Below are the code and all the weights of a small trained network. Each question names an input and a target symbol and asks about switching units off, where a switched-off unit gives its printed mean instead of its output.

import numpy as np


def w(rows, s, z=0):
    codes = np.array(rows[::2]) - 128.0
    scale = np.full(codes.shape[1], s)
    scale[-1] = z or s
    return codes * scale


def f(y):
    return y / 2 * (1 + np.tanh(0.7978845608 * (y + 0.044715 * y**3)))


def softmax(a):
    e = np.exp(a - a.max(-1, keepdims=True))
    return e / e.sum(-1, keepdims=True)


def log_softmax(a):
    a = a - a.max(-1, keepdims=True)
    return a - np.log(np.exp(a).sum(-1, keepdims=True))


def net(x, mask):
    ids = ['ΣΦΩαβτ'.index(c) for c in x.split()]
    T = len(ids)
    res = E[ids] + P[:T]
    u = 0
    for l in range(2):
        q, k, v = (res @ M[l].T for M in (Q, K, V))
        z = softmax(np.where(np.tri(T) > 0, q @ k.T / 4**0.5, -1e9)) @ v
        res = res + np.where(mask[u], z, O[l][:, -1]) @ O[l][:, :-1]
        u += 1
        y = f(res @ A[l][:, :-1].T + A[l][:, -1])
        res = res + np.where(mask[u : u + 8], y, B[l][:, -1]) @ B[l][:, :-1]
        u += 8
    return log_softmax(res[-1] @ U[:, :-1].T + U[:, -1])


Q, K, V, O, A, B = {}, {}, {}, {}, {}, {}
E = w([
[82,125,2],'Σ',
[185,173,13],'Φ',
[80,101,44],'Ω',
[224,50,100],'α',
[148,188,161],'β',
[140,45,75],'τ',
],0.013)
P = w([
[87,12,141],'0',
[183,198,81],'1',
[213,192,90],'2',
[143,164,92],'3',
[158,162,88],'4',
[162,171,95],'5',
[172,163,96],'6',
[171,160,99],'7',
[162,163,100],'8',
[158,159,108],'9',
[166,133,118],'10',
],0.011)
Q[0] = w([
[41,140,250],'L0H1',
[90,73,64],'L0H1',
[74,145,151],'L0H1',
[123,135,139],'L0H1',
],0.017)
K[0] = w([
[186,152,111],'L0H1',
[117,1,56],'L0H1',
[62,191,117],'L0H1',
[109,155,125],'L0H1',
],0.015)
V[0] = w([
[116,186,88],'L0H1',
[246,178,118],'L0H1',
[109,59,170],'L0H1',
[66,123,40],'L0H1',
],0.013)
O[0] = w([
[182,126,63,29],'L0H1',
[55,119,101,6],'L0H1',
[62,170,184,254],'L0H1',
[250,92,157,240],'L0H1',
],0.013,0.0071)
A[0] = w([
[130,164,83,250],'L0N1',
[119,163,250,128],'L0N2',
[200,172,199,2],'L0N3',
[38,164,161,87],'L0N4',
[69,87,188,211],'L0N5',
[140,67,131,70],'L0N6',
[215,110,107,107],'L0N7',
[205,208,168,130],'L0N8',
],0.013,0.0036)
B[0] = w([
[156,117,232,149],'L0N1',
[197,220,136,241],'L0N2',
[111,113,182,250],'L0N3',
[173,130,56,145],'L0N4',
[125,181,76,162],'L0N5',
[86,109,90,141],'L0N6',
[2,110,55,216],'L0N7',
[117,63,107,248],'L0N8',
],0.0095,0.018)
Q[1] = w([
[153,81,103],'L1H1',
[39,104,249],'L1H1',
[165,85,129],'L1H1',
[93,172,226],'L1H1',
],0.016)
K[1] = w([
[200,185,181],'L1H1',
[119,250,52],'L1H1',
[69,123,169],'L1H1',
[3,189,46],'L1H1',
],0.0069)
V[1] = w([
[138,138,103],'L1H1',
[211,201,96],'L1H1',
[92,134,1],'L1H1',
[222,153,99],'L1H1',
],0.0084)
O[1] = w([
[152,136,112,139],'L1H1',
[109,200,109,255],'L1H1',
[79,151,9,75],'L1H1',
[115,194,147,216],'L1H1',
],0.012,0.005)
A[1] = w([
[79,205,86,119],'L1N1',
[124,96,114,176],'L1N2',
[178,202,84,119],'L1N3',
[19,140,99,91],'L1N4',
[115,101,78,3],'L1N5',
[80,158,109,147],'L1N6',
[115,102,56,98],'L1N7',
[117,138,254,81],'L1N8',
],0.0091,0.0073)
B[1] = w([
[90,101,208,187],'L1N1',
[72,241,121,166],'L1N2',
[142,27,150,210],'L1N3',
[253,158,177,175],'L1N4',
[215,175,99,163],'L1N5',
[72,131,149,155],'L1N6',
[193,148,194,188],'L1N7',
[206,104,58,255],'L1N8',
],0.0078,0.018)
U = w([
[154,135,80,111],'Σ',
[185,78,180,35],'Φ',
[171,21,125,74],'Ω',
[133,2,181,168],'α',
[116,85,202,168],'β',
[130,84,126,254],'τ',
],0.0086,0.0065)

Each question gives the input, a string of symbols that net reads in full, and the target symbol t.
The units are the heads (4 rows each of Q, K, V and O) and the neurons (one row each of A and B). Each row of codes is followed by its name. A weight is (code - 128) times the scale printed after its matrix; where a second scale follows, it is the last column's (O, A, B and U).
mask holds one flag per unit, layer by layer, with each layer's heads first. A switched-off unit (its flag False) gives its mean, the last column of its rows in O or B, instead of its output. The means were averaged over made-up inputs and are rounded, as every weight is.
A unit's drop is (log p(t) with every unit on - log p(t) with that unit switched off) / (log p(t) with every unit on - log p(t) with every unit switched off).
The circuit of an input: a set's keep is (log p(t) with only the set's units on - log p(t) with every unit switched off) / (log p(t) with every unit on - log p(t) with every unit switched off). Starting from the 12 units with the biggest drops (on a tie, the unit counted first), units are removed one at a time, each time the one whose removal leaves the highest keep (on an exact tie, the one counted first), for as long as the keep stays at least 0.8.
units of the circuit, in order: the units of the circuit, biggest drop first
most important unit: the unit with the biggest drop
top k neurons: the k neurons with the biggest drops, biggest first
k most important neurons of layer l: the k neurons of layer l with the biggest drops, biggest first
input Σ τ τ τ Φ τ α α, target Ω: units of the circuit, in order	L0H1, L1H1, L0N7, L0N2
input Ω Σ α, target α: most important unit	L0N3
input τ α Σ, target Φ: units of the circuit, in order	L0H1, L0N7, L1H1
input Ω τ β β τ τ τ Φ, target α: top 2 neurons	L0N1, L0N2
input Σ Σ Ω Φ τ τ, target Ω: units of the circuit, in order	L0H1, L1H1, L0N7, L0N2
input Σ Σ β α Φ τ α β, target Ω: units of the circuit, in order	L1H1, L0N7, L0H1, L0N2
input Σ Φ Σ Ω, target Ω: units of the circuit, in order	L0H1, L1H1, L0N7, L0N2
input τ α τ α α τ α Φ τ τ τ, target Φ: units of the circuit, in order	L0H1, L1H1, L0N2, L1N8
input α β Ω Φ α α Σ β Σ, target β: 3 most important neurons of layer 1	L1N1, L1N8, L1N6
input Φ Σ Ω β, target Σ: top 2 neurons	L0N2, L0N7
input Σ Ω τ τ τ Φ, target Ω: top 2 neurons	L0N7, L0N3
input Ω Σ Φ α α β, target α: units of the circuit, in order	L0H1, L1H1, L0N2, L0N7
input Σ τ α, target Ω: top 2 neurons	L0N7, L1N5
input Σ Ω α Σ τ Ω, target Ω: top 3 neurons	L0N7, L0N3, L0N2
input Σ Φ Σ β Φ α β, target Ω: units of the circuit, in order	L1H1, L0H1, L0N7, L0N2
input Ω τ Ω τ τ Ω Σ τ τ Ω Φ, target α: most important unit	L0N3
input τ Φ Ω Φ α Σ τ τ Ω Ω Φ, target Φ: units of the circuit, in order	L0H1, L1H1, L0N7, L1N8
input Φ Φ α Ω τ Φ τ τ τ Σ Σ, target Σ: units of the circuit, in order	L0H1, L1H1
input Φ Σ Φ β β, target Σ: top 3 neurons	L0N7, L0N2, L1N3
input Φ α τ Φ τ τ, target Σ: units of the circuit, in order	L0H1, L1H1
input β τ Σ τ τ Σ α α β α, target τ: top 3 neurons	L0N3, L1N3, L0N2
